Below is a small trained network, with its code and all its weights. Each question gives an input and a class and asks what happens when units are switched off, that is, made to give their printed mean instead of their output.

import numpy as np


def w(rows, s, z=0):
    codes = np.array(rows[::2]) - 128.0
    scale = np.full(codes.shape[1], s)
    scale[-1] = z or s
    return codes * scale


def f(y):
    return np.maximum(y, 0)


def log_softmax(a):
    a = a - a.max(-1, keepdims=True)
    return a - np.log(np.exp(a).sum(-1, keepdims=True))


def net(x, mask):
    res = np.array(x, float).reshape(1, 8) / 4 @ E
    y = f(res @ A[0][:, :-1].T + A[0][:, -1])
    res = res + np.where(mask, y, B[0][:, -1]) @ B[0][:, :-1]
    return log_softmax(res[-1] @ U[:, :-1].T + U[:, -1])


A, B = {}, {}
E = w([
[87,164,157,193,120,135,163,232,155,225,154],'x0',
[125,125,125,130,124,126,133,127,134,125,127],'x1',
[97,251,159,184,171,71,192,105,92,67,94],'x2',
[128,71,154,232,66,189,131,93,51,129,78],'x3',
[127,129,128,130,130,128,124,126,129,130,128],'x4',
[193,161,185,99,62,113,141,71,204,174,67],'x5',
[121,128,134,124,134,135,126,127,129,127,127],'x6',
[222,106,165,183,167,142,122,170,185,67,154],'x7',
],0.012)
A[0] = w([
[165,110,148,115,177,102,142,172,202,77,131,69],'neuron 1',
[146,54,74,69,76,168,68,137,169,166,126,35],'neuron 2',
[135,162,106,45,173,107,134,143,160,114,181,38],'neuron 3',
[145,139,93,70,195,40,88,85,183,106,191,80],'neuron 4',
[95,123,80,137,178,163,88,100,80,78,227,48],'neuron 5',
[129,138,154,122,146,108,124,154,109,119,98,1],'neuron 6',
[120,55,154,243,60,174,129,66,56,130,46,27],'neuron 7',
[182,107,68,68,111,149,86,45,89,26,66,34],'neuron 8',
[90,255,165,173,149,64,193,107,104,45,52,74],'neuron 9',
[69,148,89,81,88,122,136,101,41,188,92,24],'neuron 10',
[185,80,207,193,147,182,118,146,112,95,101,61],'neuron 11',
[98,92,51,132,197,105,116,155,81,115,186,18],'neuron 12',
[71,88,83,140,169,113,123,174,81,127,166,14],'neuron 13',
[127,162,127,50,176,82,132,174,135,143,149,98],'neuron 14',
[113,135,88,71,163,84,125,170,187,122,126,28],'neuron 15',
[201,162,230,81,41,114,140,36,210,204,30,47],'neuron 16',
[160,98,184,174,143,98,102,129,180,78,158,32],'neuron 17',
[248,122,208,190,181,140,101,171,172,48,205,73],'neuron 18',
[125,147,106,110,133,123,131,131,149,125,143,5],'neuron 19',
[156,20,112,66,92,173,78,164,143,189,153,45],'neuron 20',
[152,103,127,66,143,118,106,40,94,8,98,59],'neuron 21',
[155,81,83,120,119,75,134,58,123,76,139,38],'neuron 22',
[24,174,84,38,84,93,119,64,49,236,105,10],'neuron 23',
[103,160,180,209,90,135,177,239,138,252,162,23],'neuron 24',
[115,192,187,149,169,78,179,96,81,78,108,40],'neuron 25',
[105,102,77,165,131,196,141,176,60,81,94,80],'neuron 26',
[124,174,97,95,140,105,118,192,165,162,134,84],'neuron 27',
[125,165,99,76,122,135,152,141,183,125,138,78],'neuron 28',
],0.0096,0.0049)
B[0] = w([
[118,105,127,107,106,134,151,122,127,115,77,175],'neuron 1',
[191,109,81,130,156,172,88,135,169,122,159,215],'neuron 2',
[138,120,168,145,75,158,115,91,103,118,122,184],'neuron 3',
[116,103,170,170,70,116,88,63,97,125,137,199],'neuron 4',
[143,176,141,115,132,112,170,173,80,114,145,176],'neuron 5',
[132,108,107,134,146,105,81,129,126,113,131,132],'neuron 6',
[128,97,177,184,48,139,60,38,92,97,133,226],'neuron 7',
[60,109,167,158,161,91,124,164,161,203,133,209],'neuron 8',
[194,106,60,135,151,202,88,122,184,154,200,229],'neuron 9',
[135,117,104,72,115,100,161,99,161,118,64,182],'neuron 10',
[105,105,132,106,92,128,151,89,146,102,82,186],'neuron 11',
[140,153,136,118,127,117,172,168,86,74,149,174],'neuron 12',
[136,189,115,109,164,103,153,157,88,96,134,169],'neuron 13',
[112,107,154,181,84,139,106,105,94,115,131,186],'neuron 14',
[123,122,139,142,78,131,127,93,93,133,130,176],'neuron 15',
[141,220,137,116,157,106,184,214,5,44,169,253],'neuron 16',
[120,115,100,100,104,121,150,136,147,123,94,164],'neuron 17',
[110,136,74,55,121,99,177,115,177,117,50,216],'neuron 18',
[136,104,144,128,131,138,104,117,121,119,121,137],'neuron 19',
[202,143,66,137,159,189,104,99,176,152,192,229],'neuron 20',
[83,134,173,146,201,91,111,176,156,209,123,206],'neuron 21',
[95,145,164,138,148,129,136,159,159,173,134,167],'neuron 22',
[108,103,86,74,115,113,179,118,183,104,48,217],'neuron 23',
[67,113,190,147,193,75,92,163,153,220,123,233],'neuron 24',
[166,103,66,137,142,185,91,118,157,120,170,189],'neuron 25',
[142,154,149,143,109,126,151,145,73,83,142,178],'neuron 26',
[107,121,166,163,87,139,99,95,114,144,118,177],'neuron 27',
[116,98,150,164,128,137,139,96,92,114,124,168],'neuron 28',
],0.011,0.02)
U = w([
[195,131,53,138,150,177,101,121,159,146,203,106],'0',
[82,134,195,149,169,85,113,176,141,222,123,250],'1',
[125,122,188,163,49,130,105,48,79,100,120,61],'2',
[146,188,133,116,140,104,158,216,47,41,158,96],'3',
[120,127,72,69,108,102,159,105,165,101,11,106],'4',
],0.011,0.0021)

Each question gives the input, the list of numbers given to net, and the class t.
The units are the neurons (one row each of A and B). Each row of codes is followed by its name. A weight is (code - 128) times the scale printed after its matrix; where a second scale follows, it is the last column's (A, B and U).
mask holds one flag per neuron, in row order. A switched-off neuron (its flag False) gives its mean, the last column of its row in B, instead of its output. The means were averaged over made-up inputs and are rounded, as every weight is.
A unit's drop is (log p(t) with every unit on - log p(t) with that unit switched off) / (log p(t) with every unit on - log p(t) with every unit switched off).
unit that matters most: the unit with the biggest drop
top k neurons: the k neurons with the biggest drops, biggest first
drop when u is switched off: that unit's drop, to one decimal
input [1,0,-1,-4,-6,-7,-5,-8], class 4: unit that matters most	neuron 23
input [-1,5,6,4,-7,8,-4,3], class 3: top 2 neurons	(neuron 16; neuron 20)
input [-5,-6,-2,2,3,7,8,4], class 3: top 2 neurons	(neuron 16; neuron 24)
input [-1,-3,2,-3,3,1,2,3], class 2: top 2 neurons	(neuron 23; neuron 20)
input [-2,-4,6,-3,-6,4,8,8], class 4: top 3 neurons	(neuron 18; neuron 20; neuron 1)
input [-7,-4,1,-6,0,3,-1,-3], class 1: top 2 neurons	(neuron 21; neuron 8)
input [-1,6,-2,-3,-8,-5,-1,-6], class 4: top 3 neurons	(neuron 16; neuron 23; neuron 10)
input [7,-5,7,-3,1,1,5,-5], class 0: top 2 neurons	(neuron 9; neuron 25)
input [6,4,8,-4,-5,-8,-5,-5], class 0: top 2 neurons	(neuron 9; neuron 16)
input [5,8,-3,-6,0,-6,-6,1], class 2: top 2 neurons	(neuron 16; neuron 27)
input [2,-7,-4,-1,-3,3,-2,-5], class 4: top 3 neurons	(neuron 23; neuron 9; neuron 10)
input [-6,8,0,0,5,-6,-2,5], class 1: top 3 neurons	(neuron 16; neuron 21; neuron 8)
input [0,5,-7,-1,-1,-8,4,-7], class 3: top 2 neurons	(neuron 12; neuron 13)
input [2,7,0,1,-1,7,-3,-2], class 3: unit that matters most	neuron 16
input [-4,-4,-4,-1,-8,-5,1,-5], class 3: drop when neuron 17 is switched off	0.1
input [-1,-1,-4,4,-6,2,-1,1], class 0: drop when neuron 2 is switched off	1.4
input [-7,1,-1,6,7,-3,4,-6], class 1: drop when neuron 21 is switched off	0.7
